Here is a tiny trained network, its code and every weight. The questions are about switching its units off for an input and a class, where a switched-off unit gives its printed mean instead of its output.

import numpy as np


def w(rows, s, z=0):
    codes = np.array(rows[::2]) - 128.0
    scale = np.full(codes.shape[1], s)
    scale[-1] = z or s
    return codes * scale


def f(y):
    return np.maximum(y, 0)


def log_softmax(a):
    a = a - a.max(-1, keepdims=True)
    return a - np.log(np.exp(a).sum(-1, keepdims=True))


def net(x, mask):
    res = np.array(x, float).reshape(1, 4) / 4 @ E
    y = f(res @ A[0][:, :-1].T + A[0][:, -1])
    res = res + np.where(mask, y, B[0][:, -1]) @ B[0][:, :-1]
    return log_softmax(res[-1] @ U[:, :-1].T + U[:, -1])


A, B = {}, {}
E = w([
[211,94,240,159,175,152,254],'x0',
[75,232,193,217,140,139,103],'x1',
[99,43,87,204,147,228,67],'x2',
[224,202,116,88,148,211,5],'x3',
],0.012)
A[0] = w([
[49,175,66,84,81,113,108,83],'neuron 0',
[221,24,70,8,104,131,145,63],'neuron 1',
[178,73,161,105,157,135,141,85],'neuron 2',
[116,48,100,198,134,221,112,154],'neuron 3',
[161,74,181,123,60,178,164,136],'neuron 4',
[81,154,139,95,121,80,176,132],'neuron 5',
[166,123,188,127,105,108,136,116],'neuron 6',
[129,145,102,114,226,153,174,136],'neuron 7',
[83,140,67,85,122,106,98,127],'neuron 8',
[154,132,176,119,184,173,212,36],'neuron 9',
[155,138,179,178,166,117,128,66],'neuron 10',
[155,127,147,120,140,138,151,4],'neuron 11',
[178,203,150,191,132,139,83,107],'neuron 12',
[160,202,151,66,123,99,137,23],'neuron 13',
[219,156,151,70,165,170,55,63],'neuron 14',
[149,80,103,68,89,116,116,33],'neuron 15',
[185,190,143,33,114,42,142,112],'neuron 16',
[60,223,153,169,119,165,151,123],'neuron 17',
[33,68,155,185,101,83,172,95],'neuron 18',
],0.012,0.0035)
B[0] = w([
[84,141,105,164,100,255,199,228],'neuron 0',
[59,164,205,130,125,76,20,253],'neuron 1',
[123,180,137,177,103,172,147,184],'neuron 2',
[162,113,90,110,233,112,165,225],'neuron 3',
[87,145,113,136,136,148,171,188],'neuron 4',
[171,90,90,101,148,111,101,198],'neuron 5',
[84,145,123,151,150,137,175,173],'neuron 6',
[122,138,125,143,67,119,160,159],'neuron 7',
[77,162,103,164,110,190,178,208],'neuron 8',
[83,129,85,151,85,168,196,211],'neuron 9',
[100,158,149,160,111,170,156,173],'neuron 10',
[156,120,125,171,108,166,136,152],'neuron 11',
[173,122,194,99,93,130,77,207],'neuron 12',
[153,92,131,145,156,112,147,200],'neuron 13',
[176,83,84,63,54,137,121,235],'neuron 14',
[110,138,162,146,134,127,85,178],'neuron 15',
[146,83,82,131,217,167,111,248],'neuron 16',
[78,137,220,136,172,75,86,208],'neuron 17',
[179,63,120,49,59,71,77,227],'neuron 18',
],0.011,0.018)
U = w([
[92,143,108,168,99,174,169,81],'0',
[170,99,118,59,70,113,125,95],'1',
[87,144,193,144,155,108,95,127],'2',
[161,107,86,125,253,134,145,113],'3',
[124,154,123,98,150,127,146,254],'4',
],0.015,0.0093)

Each question gives the input, the list of numbers given to net, and the class t.
The units are the neurons (one row each of A and B). Each row of codes is followed by its name. A weight is (code - 128) times the scale printed after its matrix; where a second scale follows, it is the last column's (A, B and U).
mask holds one flag per neuron, in row order. A switched-off neuron (its flag False) gives its mean, the last column of its row in B, instead of its output. The means were averaged over made-up inputs and are rounded, as every weight is.
A unit's drop is (log p(t) with every unit on - log p(t) with that unit switched off) / (log p(t) with every unit on - log p(t) with every unit switched off).
The circuit of an input: a set's keep is (log p(t) with only the set's units on - log p(t) with every unit switched off) / (log p(t) with every unit on - log p(t) with every unit switched off). Starting from the 12 units with the biggest drops (on a tie, the unit counted first), units are removed one at a time, each time the one whose removal leaves the highest keep (on an exact tie, the one counted first), for as long as the keep stays at least 0.8.
circuit, biggest first: the units of the circuit, biggest drop first
top k neurons: the k neurons with the biggest drops, biggest first
drop of u: that unit's drop, to one decimal
input [-1,0,4,5], class 1: circuit, biggest first -> [neuron 14]
input [0,7,0,-5], class 2: top 2 neurons -> [neuron 17; neuron 14]
input [3,-1,-4,-2], class 3: top 2 neurons -> [neuron 0; neuron 16]
input [-1,2,-7,-6], class 3: top 4 neurons -> [neuron 16; neuron 14; neuron 12; neuron 1]
input [3,5,3,-4], class 2: top 3 neurons -> [neuron 14; neuron 17; neuron 16]
input [6,-7,-6,0], class 2: top 4 neurons -> [neuron 1; neuron 0; neuron 3; neuron 8]
input [3,6,-6,-7], class 1: top 3 neurons -> [neuron 18; neuron 1; neuron 5]
input [3,-6,4,-6], class 1: top 2 neurons -> [neuron 18; neuron 17]
input [-7,-6,-8,-4], class 3: top 3 neurons -> [neuron 16; neuron 5; neuron 9]
input [6,-2,-7,4], class 3: top 4 neurons -> [neuron 16; neuron 0; neuron 13; neuron 8]
input [-5,0,-4,1], class 0: top 2 neurons -> [neuron 0; neuron 3]
input [-3,-6,-3,5], class 2: top 3 neurons -> [neuron 1; neuron 18; neuron 15]
input [-1,-2,6,-5], class 3: top 2 neurons -> [neuron 3; neuron 14]
input [0,8,3,-5], class 2: circuit, biggest first -> [neuron 17]
input [6,1,1,7], class 1: drop of neuron 8 -> 0.4
input [5,2,2,6], class 1: drop of neuron 12 -> 0.5
input [5,-8,-2,-5], class 2: drop of neuron 1 -> 1.5
